(in the rows, 128 means zero)
Each row of numbers belongs to one of the nodes below and depends on some of the facts about them. Some rows are named. Which node is each other row?

There are 3 kinds of fact about the nodes: kleklafik, flusko, didrin.
kleklafik: is of sort; flusko: uses; didrin: is directly part of
biken kleklafik:744 didrin:brotru
zamil kleklafik:572 flusko:nesin didrin:draler
tregrir kleklafik:572 flusko:trofa
leli kleklafik:572 didrin:britri
nebrem kleklafik:572 didrin:flirun
plarun kleklafik:744 flusko:klupu didrin:togro
laplim kleklafik:744 flusko:togro didrin:vomo
luki kleklafik:806 didrin:tegra
fevi kleklafik:572 didrin:skolam
klosil kleklafik:744 didrin:losim
plagrem kleklafik:572 flusko:bevalil didrin:skolam
vesa kleklafik:572 didrin:flirun
skesar kleklafik:744 flusko:klovumum didrin:grebom
goskem kleklafik:744 didrin:mekla
nesin kleklafik:744 flusko:klase didrin:bibon
trogister kleklafik:744 didrin:flirun
stabiklo kleklafik:744 flusko:klipu didrin:breskol
gragro kleklafik:806 didrin:gagul
skotus kleklafik:572 didrin:daplik
draliva kleklafik:806 flusko:zoplem didrin:skolam
lutru kleklafik:744 flusko:pubris didrin:tuzise
ditros kleklafik:572 flusko:breklir didrin:breskol
plapler kleklafik:806 flusko:skesar didrin:brotru
tuzise kleklafik:744 didrin:tegra
kebe kleklafik:572 flusko:staflan didrin:gaki
musaplok kleklafik:744 flusko:ruflo didrin:skolam
mobrin kleklafik:806 didrin:plagrem
gelam kleklafik:744 flusko:skuza didrin:musaplok
riklom kleklafik:572 flusko:gapli
sibrufar kleklafik:744 didrin:lagrem
kegek kleklafik:744 didrin:klipu
ziner kleklafik:744 didrin:klaskon
topar kleklafik:806 didrin:troden
gidrusak kleklafik:744 didrin:daplik
babon kleklafik:572 flusko:lilon didrin:dokar
skodu kleklafik:744
skanabra kleklafik:744 flusko:draliva didrin:rina
gradavu kleklafik:806 didrin:draliva
staflan kleklafik:744 flusko:mudraskun didrin:losim
klegon kleklafik:572 didrin:dokar
linem kleklafik:572 flusko:tregrir didrin:topar
gretok kleklafik:572 didrin:rina
groda kleklafik:806 flusko:kliklem didrin:peski
stusom kleklafik:806 didrin:leplem
nesi kleklafik:744 didrin:fluvo
rigam kleklafik:572 flusko:pebel didrin:tregrir
troden kleklafik:572
britri kleklafik:806
daplik kleklafik:744
plaplas kleklafik:572 didrin:kitror
kitror kleklafik:744 flusko:tedrel
drigrek kleklafik:572 didrin:klipu
defi kleklafik:572 flusko:drumek didrin:dokar
vumil kleklafik:744 didrin:tregrir
seklesir kleklafik:572 didrin:skesar
vagen kleklafik:572 didrin:babon
nedros kleklafik:806 didrin:klukul
zadu kleklafik:806 flusko:musaplok didrin:fitil
nibruklor kleklafik:806 flusko:faber didrin:musaplok
sesa kleklafik:744 flusko:laplim didrin:draler
kodrotrak kleklafik:572 didrin:tegra
rugol kleklafik:744 didrin:nidre
fitil kleklafik:744 flusko:droke didrin:tegra
zevefel kleklafik:806 didrin:losim
niskes kleklafik:572 didrin:nesi
klabrer kleklafik:572 didrin:dradu
plazin kleklafik:744 flusko:paklo didrin:tuzise
vasi kleklafik:806 flusko:zadu didrin:klegon
skota kleklafik:806 flusko:plapler didrin:lagrem
gagul kleklafik:806 flusko:gretok didrin:leplem
bebofak kleklafik:744 flusko:fepun didrin:kitror
kirel kleklafik:572 flusko:riflaki didrin:lastam
larus kleklafik:806 flusko:dokar didrin:rina
firis kleklafik:744 didrin:flirun
bigralis kleklafik:806 flusko:gagul didrin:musaplok
flubrem kleklafik:744 flusko:defi didrin:lastam
povil kleklafik:572 didrin:klaskon
lagrem kleklafik:806
padran kleklafik:744 didrin:grilak
dutrem kleklafik:806 didrin:munal
drogorok kleklafik:572 didrin:kefosa
flaskam kleklafik:572
staklupul kleklafik:572 flusko:grebom didrin:zevefel
rina kleklafik:572
garilak kleklafik:572 flusko:dadras
skubek kleklafik:806 didrin:skodu
pebel kleklafik:744 flusko:tegra didrin:togro
sobrem kleklafik:806 didrin:brotru
fladro kleklafik:572 didrin:troden
leplem kleklafik:744 flusko:breskol
brugi kleklafik:744 didrin:stusom
meni kleklafik:572 flusko:riklom didrin:plagrem
skuza kleklafik:572 flusko:lastam didrin:tegra
gogu kleklafik:806 flusko:fanel didrin:skesar
mekla kleklafik:806 flusko:vaskom
fepos kleklafik:572 flusko:flibre didrin:gagul
klovumum kleklafik:744 flusko:zoten didrin:klukul
dadras kleklafik:806 flusko:kebe didrin:munal
sutatro kleklafik:572 didrin:daplik
brovodri kleklafik:572 didrin:losim
trofa kleklafik:572 didrin:draler
statri kleklafik:744 flusko:dridin didrin:topar
skilo kleklafik:744 flusko:zamun didrin:riklom
plabin kleklafik:744 didrin:topar
grebom kleklafik:744 flusko:plazin
klase kleklafik:806 flusko:lesen didrin:breskol
breklal kleklafik:744 flusko:ditros didrin:giso
togro kleklafik:806 flusko:stusom didrin:nidre
pubris kleklafik:572 flusko:dural didrin:nesi
puso kleklafik:572 didrin:musaplok
flenil kleklafik:744 didrin:tegra
vomo kleklafik:572 didrin:riflaki
faber kleklafik:744 flusko:flirun didrin:daplik
klebik kleklafik:572 flusko:kigogi didrin:ruflo
keplenom kleklafik:744
zuklal kleklafik:572 didrin:brotru
zatim kleklafik:572 didrin:gidrusak
tuklir kleklafik:572 flusko:leplem didrin:tuzise
nupe kleklafik:744 didrin:klukul
fepun kleklafik:806 flusko:kitror didrin:tregrir
gile kleklafik:744 didrin:topar
zagro kleklafik:806 didrin:britri
gaki kleklafik:572 flusko:tedrisar
tegra kleklafik:806 flusko:kefosa
vaskom kleklafik:806 flusko:skilo didrin:klipu
flibre kleklafik:744 didrin:stusom
fluvo kleklafik:572
figruk kleklafik:572 didrin:fitil
fafun kleklafik:744 didrin:nesi
ketu kleklafik:572 didrin:zagro
mifu kleklafik:572 flusko:skubek didrin:fluvo
kefosa kleklafik:744 flusko:klebik didrin:riklom
breskol kleklafik:572 flusko:babon
losim kleklafik:806
skuplur kleklafik:744 flusko:tropobin didrin:keplenom
peski kleklafik:572 didrin:riflaki
brotru kleklafik:572
skolam kleklafik:806
brago kleklafik:744 flusko:ruzona didrin:vomo
gapli kleklafik:806 flusko:breklal didrin:kefosa
gazu kleklafik:806 flusko:nibruklor didrin:gagul
trufezo kleklafik:572 didrin:munal
govos kleklafik:572 flusko:daplik didrin:britri
fanel kleklafik:806 didrin:klipu
pligras kleklafik:744 flusko:vubrek didrin:keplenom
grifa kleklafik:744 flusko:skeklok didrin:draliva
livam kleklafik:806 flusko:tikem didrin:daplik
debrok kleklafik:744 didrin:plagrem
giso kleklafik:572 didrin:flaskam
riflapel kleklafik:806 didrin:riklom
bibon kleklafik:744
skeklok kleklafik:806 didrin:zagro
breklir kleklafik:744 flusko:flubrem didrin:babon
seflon kleklafik:744 flusko:plagrem didrin:nidre
klukul kleklafik:572 flusko:grasu didrin:brotru
rugri kleklafik:806 flusko:gazu didrin:gaki
nugrek kleklafik:572 didrin:vomo
paklo kleklafik:806 flusko:skota didrin:musaplok
zamun kleklafik:744 flusko:napur didrin:ruzona
lesen kleklafik:806 flusko:sokubi didrin:lagrem
dridin kleklafik:744 flusko:gaki didrin:keplenom
flirun kleklafik:806 flusko:robror
povipim kleklafik:744 didrin:peski
skopir kleklafik:572 didrin:gaki
pudu kleklafik:572 didrin:garilak
peku kleklafik:744 didrin:skolam
kliklem kleklafik:572 didrin:kefosa
dural kleklafik:806 flusko:brago didrin:skodu
mogan kleklafik:744 didrin:munal
ruzona kleklafik:744 didrin:tregrir
trufu kleklafik:806 didrin:lastam
ruflo kleklafik:806 flusko:rugri didrin:losim
kigogi kleklafik:572 flusko:bebofak didrin:liputris
skiklekas kleklafik:744 flusko:tuklir didrin:klaskon
sozil kleklafik:744 didrin:munal
kotru kleklafik:744 flusko:govos didrin:britri
lilon kleklafik:572 didrin:troden
riflaki kleklafik:572 flusko:sibrufar
nidre kleklafik:572
klaskon kleklafik:806
bevalil kleklafik:806 didrin:bulam
kletu kleklafik:806 didrin:zevefel
draler kleklafik:572 didrin:klipu
peple kleklafik:572 flusko:stabiklo didrin:ruzona
dredu kleklafik:572 didrin:babon
tedrel kleklafik:806 didrin:bulam
losul kleklafik:744 didrin:klaskon
sokubi kleklafik:806 didrin:kefosa
dokar kleklafik:572 flusko:niskes
neduzol kleklafik:744 flusko:staklupul didrin:nidre
drumek kleklafik:744 flusko:bigralis didrin:nesi
munal kleklafik:806
zuvazi kleklafik:744 didrin:ruflo
klegril kleklafik:744 didrin:klabrer
skemel kleklafik:744 didrin:skodu
plunen kleklafik:572 didrin:dokar
plidrun kleklafik:744 didrin:nidre
robror kleklafik:806 flusko:gelam didrin:draliva
stimegrum kleklafik:744 flusko:dradu didrin:fluvo
trustis kleklafik:744 didrin:gagul
brevel kleklafik:572 didrin:draliva
grilak kleklafik:744
fupa kleklafik:572 flusko:bibon didrin:rina
mudraskun kleklafik:806 flusko:larus didrin:grebom
tropobin kleklafik:572 flusko:plarun didrin:grilak
grasu kleklafik:572 didrin:kodrotrak
motok kleklafik:806 didrin:klipu
dradu kleklafik:806 flusko:mogan
tramar kleklafik:572 didrin:troden
tikem kleklafik:744 didrin:togro
tedrisar kleklafik:572 didrin:dradu
flefim kleklafik:572 flusko:groda didrin:breskol
droke kleklafik:806 didrin:gidrusak
skazu kleklafik:744 didrin:fitil
liputris kleklafik:744 didrin:gaki
vubrek kleklafik:744 flusko:grifa didrin:gagul
napur kleklafik:806 flusko:ziner didrin:lagrem
lastam kleklafik:744 flusko:fitil didrin:zoplem
klipu kleklafik:744
somil kleklafik:572 didrin:skuplur
bulam kleklafik:744
goklem kleklafik:572 didrin:ruflo
zoplem kleklafik:806 flusko:nedros
klupu kleklafik:572 didrin:grilak
gostus kleklafik:572 didrin:topar
zoten kleklafik:806 flusko:peski didrin:motok

Known rows:
vagen: [128 126 130 125 124 120 121 132 125 124 127 117 118 124 120 125 133 136
 127 130 124 119 133 134 131 142 137 129 128 128 126 128 127 134 129 128
 118 132 128 127 126 134 129]
topar: [120 120 140 133 120 133 133 137 117 117 117 127 128 121 123 118 130 141
 131 148 119 126 117 132 126 126 122 135 116 141 150 135 117 137 136 125
 136 128 109 145 127 126 121]
tuzise: [130 141 103 146 146 143 124 125 128 134 138 138 153 132 151 126 105 120
 135 130 149 148 126 117 115 115 114 137 145 124 130 127 142 121 117 134
 137 135 131 134 129 121 129]
lutru: [119 116 120 155 139 124 131 146 120 121 129 127 129 119 144 112 123 146
 132 139 134 136 142 126 135 148 153 120 145 123 143 124 141 120 130 128
 125 127 134 104 140 103 153]
bevalil: [130 125 133 124 123 119 130 133 116 128 118 140 122 125 124 145 139 131
 128 139 122 126 113 137 131 119 131 127 113 123 112 138 131 135 137 136
 125 136 109 146 124 161 116]
plagrem: [147 138 130 122 127 145 119 111 157 124 135 123 128 128 136 136 115 107
 139 109 140 133 128 122 107 130 106 137 128 115 139 115 127 142 121 125
 144 133 130 130 124 117 118]
seflon: [119 115 133 136 126 121 134 140 125 123 125 123 125 123 131 115 128 139
 127 134 121 126 144 128 141 140 147 120 137 131 143 122 128 118 133 124
 128 118 136 105 143 102 147]
lesen: [135 124 125 122 134 133 131 126 134 135 136 144 132 134 134 135 134 108
 129 116 125 132 114 110 123 112 120 133 124 139 127 139 136 129 112 141
 135 125 130 128 120 128 129]
kitror: [123 136 125 122 119 122 121 132 122 122 121 122 138 121 132 135 114 130
 135 151 121 128 134 138 136 119 125 134 125 119 128 120 129 125 145 133
 135 133 110 141 146 140 113]
plaplas: [129 125 130 126 124 120 121 132 126 122 127 117 118 124 121 125 133 136
 127 130 125 120 132 134 130 144 137 127 127 126 125 127 128 135 129 129
 118 132 128 126 125 134 129]
puso: [152 129 134 122 129 136 121 113 152 133 134 132 120 128 132 144 124 104
 137 106 137 131 129 122 112 131 116 131 130 117 128 119 130 143 112 132
 134 134 139 121 120 120 132]
skesar: [124 135 123 120 118 119 118 135 123 120 122 120 138 120 134 135 113 128
 137 152 118 126 135 136 138 119 126 137 125 120 133 119 131 126 145 137
 137 132 107 141 150 139 114]
droke: [168 102 108 146 178 175 195 128 137 149 142 178 112 211  75 148 128 172
  81  86 177 139 117 141 109  93  68 102 128 100  64 172  89 130 103  31
 102 117 137 182  73 161 113]
liputris: [129 140 118 123 133 140 128 119 136 134 135 131 148 136 135 129 111 113
 130 124 133 136 130 118 123 106 106 136 134 132 133 123 126 118 122 129
 140 124 132 133 134 117 122]
tikem: [129 131 131 123 122 116 128 128 114 137 117 135 130 126 121 148 124 130
 129 144 127 127 131 144 141 113 126 126 127 118 107 126 127 127 137 133
 120 136 118 142 134 154 122]
togro: [129 133 121 122 133 142 129 124 136 127 136 136 140 136 136 126 126 112
 129 120 126 133 113 110 116 111 111 138 121 140 138 136 131 127 121 132
 143 123 123 137 123 124 116]
ruflo: [ 50 201 195 163 104 154 146  56  90 169  93 134 150  96 137  79 173 146
 107 111 166 155  74 159  95 132 143  97 113 167 132 126  97 101 164 107
 122 126 171 104  75 118 127]
zuvazi: [134 129 123 121 132 131 131 121 132 144 134 137 141 134 129 136 120 108
 129 121 129 133 132 117 129 107 115 132 137 136 123 126 128 120 112 137
 130 125 139 124 131 119 136]
fupa: [124 117 131 133 126 122 124 137 131 117 131 111 115 122 125 109 136 140
 126 125 122 119 139 125 132 157 147 125 133 133 143 124 127 130 127 125
 122 123 136 109 130 108 142]
brugi: [121 130 125 123 126 117 130 131 127 128 127 128 128 131 130 132 130 132
 123 130 123 126 138 134 143 130 143 117 130 118 115 123 133 113 142 125
 124 122 131 116 142 134 128]
dokar: [136 143 114 114 129 137 114 117 140 128 140 118 139 133 129 128 116 109
 132 120 130 128 124 116 115 119 106 145 129 134 130 126 129 133 115 137
 135 131 128 141 124 130 113]

Which node is each row?
No name comes twice in this set of rows, the named rows included.
[120 145 113 101 115 111 110 134 130 111 130 123 133 125 144 144 135 114
 133 139 106 120 115 126 138 120 142 134 106 115 114 130 151 121 158 150
 141 130  97 140 150 173  91]  gagul
[ 70 180 173 154 121 145 157  72 105 165 109 144 133 124 128  96 180 149
  94  92 164 148  87 154 109 136 155  83 117 144 100 135 107  94 160  93
 110 117 176  97  80 135 129]  gazu
[124 123 121 130 136 145 132 131 144 117 142 128 136 134 143 106 128 117
 129 114 123 133 122  99 116 128 123 135 127 146 161 132 132 122 119 127
 149 113 132 113 130  93 132]  mekla
[101 154 187 166 124 157 165  81 117 158 101 154 117 124 121 115 163 158
 107  98 173 151  96 163  99 138 132  86 117 123 114 131  97 122 151  77
 118 125 162 113  78 124 136]  nibruklor
[140 107 144 129 120 121 126 142 140 111 120 134 108 114 140 141 135 124
 142 133 114 125 129 128 130 141 142 124 116 112 145 123 139 143 140 136
 143 130 111 118 141 124 132]  paklo
[ 51 182 198 171 110 148 152  65  95 168  98 136 138  95 139  70 184 148
 105 100 163 154  83 149 101 149 163  88 123 172 141 126 100  97 154 109
 118 117 189  76  77  93 154]  vasi
[157 100 138 164 160 165 193 128 141 138 123 161  99 183  85 139 122 192
  91  99 179 138 146 167 119 129  96  84 136  78  89 140  85 128 133  18
 106 114 144 147  97 128 132]  gelam
[ 63 207 212 168  98 156 143  41 107 175  85 136 147  85 148  97 156 137
 121 110 181 164  92 174  92 137 139  90 123 137 134  99  95 103 174 103
 131 132 179  91  88 105 134]  musaplok
[144 153 110 100 124 128 103 113 134 134 135 124 144 130 128 154 112  96
 139 132 127 127 115 125 118 101  95 155 121 126 109 127 135 141 117 154
 133 146 110 166 124 168  94]  peski
[150 100 110 161 170 173 196 141 134 128 134 151 112 204  76 123 110 207
  80 109 177 134 148 160 123 119  82  94 137  89  90 153  79 119 133   5
 104 108 131 171  99 135 115]  lastam

Now the same nodes, written a new way:
Some rows with their names:
kliklem: [150 123 136 122 129 115 137 134 130  95 123  95 101 151 105 104 119 119
 129 132 117 111 161 164 119 105 119 126 111 141]
zamil: [135 136 152 166 131 100 110 113 148 115  79 132 117 110 126 149 124  84
 123 137 145 139 136 108 130 156 123 139 149 132]
babon: [140 118 118 138 153 131 167 112 111 151 124 109 118 145 133 121 146  91
 119 108 124 123 147 115 125 124 140 117 130 166]
klosil: [139 151 121 131  92 122 122 135 150 120 139 151 137 124 108 136 122 138
 140 142 139 120 124 142 127 131 113 119 148 131]
losim: [101 139  90 132 135 132 159 118  96 162 134 146 135 143 134 128 127 103
 117 136 126 131 110 117 147 130 166 129 101 148]
klukul: [130 121 130 159 156 124 150 100 122 159 100 127 125 124 146 144 151  79
 114 111 139 141 135  82 132 149 141 124 147 154]
riklom: [ 61 130 109 147 172  81 213 118  97 166 180  36  98  93 124 159 140  66
 116 130 145 117 146 136 139 108 111 178 221 152]
bebofak: [141 134 126 118  99 131 120 148 139 132 163 122 129 121 118 134 110 139
 151 137 133 123 127 161 121 119 104 120 147 132]
nebrem: [142 122 148 139 136 113 123 125 136 106 104 108 110 129 121 125 125 111
 125 129 128 127 150 133 123 128 119 132 128 130]
skemel: [137 141 129 123  99 129 114 137 146 123 142 141 137 119 118 131 124 147
 143 135 134 126 125 136 123 130 110 120 148 122]
keplenom: [132 133 104 125 121 150 156 122 122 170 159 145 149 132 135 131 151 134
 134 111 133 126 121 109 126 127 132 105 152 152]
somil: [141 122 147 138 136 112 121 125 137 106 104 109 111 130 121 125 124 110
 126 127 128 126 149 134 123 127 119 132 126 131]
skeklok: [112 133 113 105 115 125 125 148 108 112 142 115 117 147 117 102 100 139
 131 150 113 118 126 168 136 108 143 137  82 121]
breklal: [ 77 151 119 128 110  92 151 149 128 140 195  73 120  79 110 155 118 121
 147 152 148 116 124 164 134 115  90 168 221 121]
goskem: [136 139 130 123 100 130 115 138 147 124 144 139 138 118 119 130 125 148
 142 135 135 125 124 136 123 129 110 120 149 123]
klipu: [142 138  88 111 112 149 176 129 116 158 175 137 141 155 115 111 146 138
 136 116 123 108 134 141 123 106 134  97 134 166]
debrok: [140 126 139 135 136 150 109 143 126  95 156 166 139 106 122 143 130 157
 130  98 115 118  94 165 110 130 113 136 163 115]
gradavu: [106 121 136 135 158 143 104 142  96  90 136 158 126 112 135 135 107 138
 113 113 103 126  81 169 127 132 145 162 115 101]
lagrem: [ 99 128  99 123 142 139 152 122  93 166 138 134 136 139 147 124 128 114
 119 129 123 133 110 112 144 129 163 130 102 140]
ziner: [146 137 118 103  96 135 131 151 136 115 166 120 128 140 104 108 120 161
 147 133 121 108 138 171 117 104 111 113 130 134]
klabrer: [137 114 121 139 158 132 164 109 112 152 120 113 120 142 137 123 150  96
 115 104 127 127 145 106 126 126 140 118 132 159]

Name these rows:
No name comes twice in this set of rows, the named rows included.
[134 138 170 175 135 107  81 119 132 123  59 129 120  85 131 140 140  88
 131 134 146 144 125  82 128 176 143 142 167 126]  rigam
[111 140 108 110 112 119 129 145 112 108 139 124 117 149 112 104  99 132
 130 155 115 117 126 168 139 110 143 136  83 124]  fanel
[126 107 103 126 123 179 144 127 117 188 145 120 154 123 125 111 133 147
 140 108 111 136 123  89 141 126 107 116 164 150]  leplem
[129 149 129 133  96 121 115 155 127 142 161 110 126  97 112 135 113 122
 157 146 142 121 121 158 124 131 117 130 178 140]  breklir
[138 126 114 145 150 125 170 106 115 147 115 122 119 147 128 127 146  85
 115 114 129 124 146 114 128 127 141 116 130 168]  draler
[102 139 130 132 120 118 100 139 114 128 115 132 127 115 132 127 106 120
 131 153 126 138 108 130 141 141 148 146 108 112]  dadras
[137 147 124 128  94 124 119 136 149 122 140 147 138 122 114 132 124 142
 142 140 137 124 125 140 126 132 113 119 149 128]  kegek
[138 158 140 143  93 128  91 140 135 131 115 147 140  96 115 126 138 136
 151 140 143 128 114 113 125 155 135 122 170 128]  pebel
[106 128 118 115 119 118 121 150 113 127 151 107 116 132 130 125  82 118
 134 154 122 130 118 172 137 115 131 143  92 122]  fepun
[123  82 154 157 141 151  90 121 142 140  66  87 127 104 119 111  98 122
 128 125 105 156 143  74 151 144  78 155 160 116]  fepos
[129 119 139 167 161 127 137 102 117 169  92 128 127 109 151 150 154  75
 116 108 140 145 128  72 130 161 148 125 159 153]  garilak
[115 124 107  95 117 126 137 160 103 119 175  92 108 154 116 106  78 131
 137 151 109 115 131 204 132  89 129 135  74 128]  tedrel
[ 72 126  82 110 160 131 189  69 169 120 127 196 151 182 148 111 166 170
  51 123  97 129 124  48 131 123 132 125  51  80]  flirun

The same nodes again, as new rows of numbers:
Named rows:
skilo: [148 116  96 124 107  94 130  97 153 119 125 121 115 138 134  83  85 152
  88  96 122  88  92 147 154 155 140 138 120]
vaskom: [143 131 106 129 113 107 135  93 149 118 114 113 113 134 140 108  76 146
  74  95 125  91 116 150 148 163 143 132 118]
trufu: [126 139 131 130 132 134 133 128 126 137 121 123 127 127 133 145 126 125
 119 127 133 128 133 126 123 134 132 124 123]
tuklir: [118 104 142 116 128 141 126 144 130 132 107 133 134 132 129 135 119 128
 138 138 119 130 141 150 129 134 126 143 119]
tuzise: [127 113 150 120 132 142 115 132 125 135 133 135 129 130 134 106 122 124
 136 129 121 128  96 134 142 126 120 128 120]
plidrun: [129 128 117 126 127 120 130 134 131 136 131 130 129 130 128 121 135 128
 133 128 128 126 108 124 129 125 130 131 124]
tropobin: [135 108 132 133 132 118 141 129 119 111  75 118 136 127 123 142 134 140
 133 139 122 140 135 138 127 129 132 137 128]
grilak: [132 125 126 131 130 126 128 121 127 135 146 132 128 127 127 111 131 125
 134 128 123 128 106 125 139 126 123 126 128]
draler: [128 126 134 133 129 123 131 125 127 107 130 132 127 128 123 120 125 123
 125 130 122 130 147 131 135 127 123 127 134]
trofa: [ 81 205  72 122 145 110  50 140 152 158 159 174 127 105  94   4 125 114
 163 156 185  87 231 118 146 167 133 102 126]
droke: [121 137 151 128 122 125 151 133 132 156 150 144 122 165 144 106 132 139
 103 138 155 131 148 118 110 152 123 109 124]
lagrem: [128 136 139 134 135 139 132 116 123 135 136 123 126 124 133 136 122 122
 119 127 128 130 130 128 132 136 125 120 127]
rugri: [122 138 133 126 126 141 144 134 130 147 153 126 126 134 136 163 128 118
 118 124 128 131 136 126 114 131 127 129 126]
fladro: [132  99 130 126 126 120 124 118 130 116 121 131 131 125 124 136 122 127
 131 129 138 125 149 128 115 127 128 135 133]
ruzona: [141 118 152 138 138 105 119 116 115 120  85 136 129 142 132  55 138 154
 127 146 150 135 102 115 143 140 125 103 124]
kebe: [124 121 117 127 125 123 139 132 132 127 126 129 132 129 121 141 129 127
 132 134 123 130 153 138 124 133 128 139 130]
nedros: [128 136 156 131 130 122 141 133 123 138 110 135 125 155 143 107 133 143
 107 140 155 136 136 115 115 145 128 106 122]
kodrotrak: [124 111 158 122 131 142 116 129 126 111 121 135 128 130 131 115 115 125
 129 131 121 130 137 139 137 126 120 129 127]
tedrel: [132 141 168 132 135 119 113 127 118 117  80 134 122 147 143  85 129 150
 105 137 166 131 129 106 123 138 132  94 122]
zoten: [123 146 135 130 132 131 137 135 127 135 127 128 126 133 135 142 130 122
 117 128 137 130 134 121 120 132 130 120 123]
robror: [113 137 123 128 116 153 140 136 126 157 151 122 124 126 139 147 134 138
 131 120 128 134 134 132 105 129 126 115 135]

Which node is each row?
No name comes twice in this set of rows, the named rows included.
[133 110 126 133 133 118 141 129 121 116  79 120 136 126 121 140 133 138
 135 142 123 138 140 139 129 133 132 138 127]  govos
[118 121  90 129 121 146 129 133 124 125 115 106 135  90 115 178 131 127
 159 118  96 132 140 153 121 112 132 146 140]  meni
[112 121 109 129 113 143 144 126 136 151 186 134 126 127 124 121 127 131
 141 127 113 130 161 147 120 139 115 129 145]  plagrem
[138 109 139 138 135 108 144 118 118 146 108 135 132 148 131  72 140 152
 131 151 139 138 107 128 139 153 122 115 123]  daplik
[ 93 156  48 117 152 134  30 110 146 154 166 146 139  44  81 107 112  76
 196 131 161  80 214 127 136 135 138 139 131]  linem
[120 131  83 121 122 136 146 138 141 160 186 125 132 114 119 179 133 102
 147 117 100 121 114 141 126 122 128 159 126]  seflon
[144 127 112 128 112 108 131  91 149 123 114 114 112 138 140 101  75 151
  73  97 129  91 116 149 148 167 142 130 118]  napur
[128 121 130 133 127 115 143 121 130 159 154 145 128 151 131  71 137 141
 131 145 140 130 122 127 134 154 118 117 127]  bibon
[135 129 117 131 130 136 131 113 130 157 164 123 132 132 119 127 135 131
 140 137 115 132 114 132 142 137 124 139 130]  leplem
[134 110 140 118 144 145  96 141 113 107  57 110 138  97 127 158 125 119
 153 124 107 131  72 138 146  99 137 144 112]  lutru

